Here is a tiny trained network, its code and every weight. The questions are about switching its units off for an input and a class, where a switched-off unit gives its printed mean instead of its output.

import numpy as np


def w(rows, s, z=0):
    codes = np.array(rows[::2]) - 128.0
    scale = np.full(codes.shape[1], s)
    scale[-1] = z or s
    return codes * scale


def f(y):
    return y / 2 * (1 + np.tanh(0.7978845608 * (y + 0.044715 * y**3)))


def log_softmax(a):
    a = a - a.max(-1, keepdims=True)
    return a - np.log(np.exp(a).sum(-1, keepdims=True))


def net(x, mask):
    res = np.array(x, float).reshape(1, 4) / 4 @ E
    y = f(res @ A[0][:, :-1].T + A[0][:, -1])
    res = res + np.where(mask, y, B[0][:, -1]) @ B[0][:, :-1]
    return log_softmax(res[-1] @ U[:, :-1].T + U[:, -1])


A, B = {}, {}
E = w([
[129,131,116,132,127,123,133,129,127],'x0',
[201,249,137,92,117,131,132,130,224],'x1',
[121,124,123,43,210,140,206,94,119],'x2',
[154,104,177,132,66,62,173,45,135],'x3',
],0.013)
A[0] = w([
[125,158,90,101,195,168,58,236,116,255],'N1',
[144,122,164,148,57,4,193,8,117,196],'N2',
[185,201,136,141,121,118,121,148,196,164],'N3',
[108,120,87,190,139,141,70,167,56,236],'N4',
[118,205,116,111,137,153,86,152,157,160],'N5',
[166,94,154,98,107,119,225,67,117,114],'N6',
[146,207,147,63,155,136,141,116,151,112],'N7',
[160,174,153,137,66,146,101,127,194,154],'N8',
[76,71,141,172,107,104,99,114,90,170],'N9',
[136,112,164,185,68,98,95,106,176,192],'N10',
[112,111,105,2,221,148,216,84,111,196],'N11',
[168,205,152,90,157,126,165,128,231,112],'N12',
],0.01,0.0072)
B[0] = w([
[133,136,76,212,122,155,130,167,170,250],'N1',
[133,137,163,119,136,64,117,66,39,233],'N2',
[195,169,104,100,127,140,77,63,147,206],'N3',
[58,83,160,168,93,176,122,197,134,219],'N4',
[168,167,75,180,105,130,105,116,186,189],'N5',
[69,181,159,129,135,95,130,75,115,180],'N6',
[189,182,141,101,149,100,153,161,170,190],'N7',
[191,139,88,74,130,159,67,90,106,189],'N8',
[117,75,176,191,127,86,142,144,114,199],'N9',
[192,72,102,105,66,120,109,117,77,186],'N10',
[110,159,166,164,235,148,247,129,145,249],'N11',
[188,203,136,102,55,84,164,123,164,217],'N12',
],0.011,0.018)
U = w([
[58,91,120,168,56,159,88,199,155,252],'0',
[147,61,168,134,70,29,129,134,67,163],'1',
[160,161,33,137,90,173,47,125,198,122],'2',
[174,135,93,2,76,103,61,67,90,82],'3',
[90,93,118,141,234,226,220,185,121,112],'4',
[48,132,145,159,210,77,168,50,78,97],'5',
[167,182,87,146,156,118,205,151,239,122],'6',
[139,206,189,34,104,43,190,93,152,60],'7',
],0.0077,0.0029)

Each question gives the input, the list of numbers given to net, and the class t.
The units are the neurons (one row each of A and B). Each row of codes is followed by its name. A weight is (code - 128) times the scale printed after its matrix; where a second scale follows, it is the last column's (A, B and U).
mask holds one flag per neuron, in row order. A switched-off neuron (its flag False) gives its mean, the last column of its row in B, instead of its output. The means were averaged over made-up inputs and are rounded, as every weight is.
A unit's drop is (log p(t) with every unit on - log p(t) with that unit switched off) / (log p(t) with every unit on - log p(t) with every unit switched off).
The circuit of an input: a set's keep is (log p(t) with only the set's units on - log p(t) with every unit switched off) / (log p(t) with every unit on - log p(t) with every unit switched off). Starting from all 12 units, units are removed one at a time, each time the one whose removal leaves the highest keep (on an exact tie, the one counted first), for as long as the keep stays at least 0.8.
circuit, biggest first: the units of the circuit, biggest drop first
most important unit: the unit with the biggest drop
top k neurons: the k neurons with the biggest drops, biggest first
drop when u is switched off: that unit's drop, to one decimal
input [-4,-2,1,6], class 5: most important unit -> N6
input [0,6,0,6], class 3: circuit, biggest first -> N11, N8
input [4,-4,0,-7], class 0: circuit, biggest first -> N11, N4
input [-4,0,-1,0], class 0: circuit, biggest first -> N11, N3, N12
input [-8,1,-2,6], class 3: circuit, biggest first -> N11, N4
input [7,-6,7,0], class 4: top 2 neurons -> N11, N2
input [2,-7,-7,0], class 0: top 2 neurons -> N4, N2
input [-2,8,7,1], class 7: top 4 neurons -> N12, N1, N6, N4
input [-2,-2,2,1], class 5: circuit, biggest first -> N1, N12
input [3,1,-7,3], class 3: top 2 neurons -> N8, N11
input [4,6,-6,0], class 2: top 2 neurons -> N2, N5
input [-5,-1,1,8], class 5: top 2 neurons -> N6, N12
input [1,0,8,-4], class 4: top 2 neurons -> N11, N3
input [2,-1,-6,-8], class 0: circuit, biggest first -> N4
input [-6,4,0,6], class 3: top 3 neurons -> N11, N8, N10
input [-7,-1,-1,8], class 1: top 2 neurons -> N11, N10
input [-8,3,-1,-1], class 2: top 2 neurons -> N11, N2
input [-5,-3,-4,-3], class 0: drop when N11 is switched off -> 0.1
input [-2,7,0,6], class 3: drop when N8 is switched off -> 0.3
input [-7,2,1,2], class 7: drop when N1 is switched off -> 0.1
input [3,7,-3,0], class 2: drop when N2 is switched off -> 0.3
input [-1,0,2,8], class 5: most important unit -> N12
